In the rows, 128 means zero.
[ 67 137 133 134 157 116  87  89  97 134 144  82 155 139 114 136 129 137
 137 146 141 148 151 142 122 132 139 124 119 151 135  96 108 124 108 104
 127 131 115 131 114 136]  K344
[110 145 108 125 138 119  99 108 101 137 129 139 163 102 127 160 137 140
 133 109 165 148 101 123  97 138 144 103 149 136 146  70  98 112  77 106
 137 132 117 149 121 139]  K870
[145 142 148 124 145 103 166 130  89 128 101 143 129 107 136 127 134 128
 117 102 139 147 132 132 112 130 114 131 149 105 145  81 109 124  97 150
 121 137 115 136 141 146]  K870
[ 96 149 127 134 143 115 115 107 109 122 137 114 137 132 121 130 124 142
 115 134 138 127 131 158 108 127 136 131 135 122 121 109 110 115 123  76
 116 126 112 174 135 115]  K344
[102 136 153 134 129 109 146 121  73 140 120 125 120 112 124 126 137 130
 125 119 132 141 127 173 107 137 123 131 116 131 130 104 103 109 124  92
 143 120 101 106 149 134]  K344
[118 155  97 115 149 132  71 114 158 127 139  92 117 130 114 169 132 139
 165 134 141 131 135 144 132 125 147 124 150 125 147 104 128 131 118 112
 136 157 150 149 108 130]  K870
[131 117 151 130 103 130  91 129  43 136 152 145 121 135 128 130 127 146
 114 136 152 137  94  90 105 125 136 109 124 157 157 113  95  99  98 112
 149 125 122 166 140 133]  K870
[133 134 144 143 136 114 150 139  99 139 120 126 134 122 123 126 134 122
 118 125 139 138 127 163 109  61 130 135 111 135 126  93 116 111 134 113
 108 117 110 113 136 131]  K344
[136 114 191 139 102 116 115 120   4 141 139 140  99 133 126 110 127 146
  94 150 142 147 115 138  97 133 133 136 106 140 145 121 102 118  86  90
 150 123 105 135 187 118]  K344
[102 135 138 127 143 110  77 112  72 123 133  96 128 141 162 131 118 149
 120 155 148 146 159 147 117 134 145 128 106 144 144 107 135  87 116 101
 127 121 109 133 135 133]  K344
[139 147 142 167 106 140 196 128 128 136 108 147 112  85  99 119 148 141
 121 123 137 130  98 158  92 117 121 116 127  95 144  89 118 118 110  88
 152 116 122 126 148 122]  K870
[117 132 125 119 136 123 111 108  97 125 128 120 141 136 124 126 120 140
 103 155 138 139 120 125 131 143 133 127 123 109 121 104 112 124 121 114
 131 120 132 118 130 136]  K344
[117 137 135 143 137 124 141 117 132 105 126 123 131 138 134 123 137 128
 139 118 130 128 128 156 121 124 111 139 135 140 103 102 122 102 129  72
 128 117 113 140 148 134]  K344
[151 131 106 139 121 131 162 142 102 129 125 141 131  88 134 123 136 137
 116 107 141 132  89 116 119 115 111 105 138 115 130  78 108 117 105  90
 139 124 111 153 148 119]  K870
[121 144 133 123 144 128 132 123 129 127 127 131 132 118 134 146 131 126
 137 112 122 123 132 126 116 132 104 127 143 119 128  97 123 112 113 127
 121 134 125 146 119 132]  K870
[ 94 148 142 125 160 108 103  95 101 141 159 118 150 120 119 144 133 133
 129 136 145 146 140 149 110 132 145 136 123 110 128  82 112 112 109  78
 122 119 117 139 135 143]  K344
[104 124 157 132 119 136 130 117 103 134 125 137 121 141 126 120 128 131
 122 133 109 135 128 132 132 116 126 136 113 138 133 115 115 113 120 108
 129 115 117 127 140 141]  K344
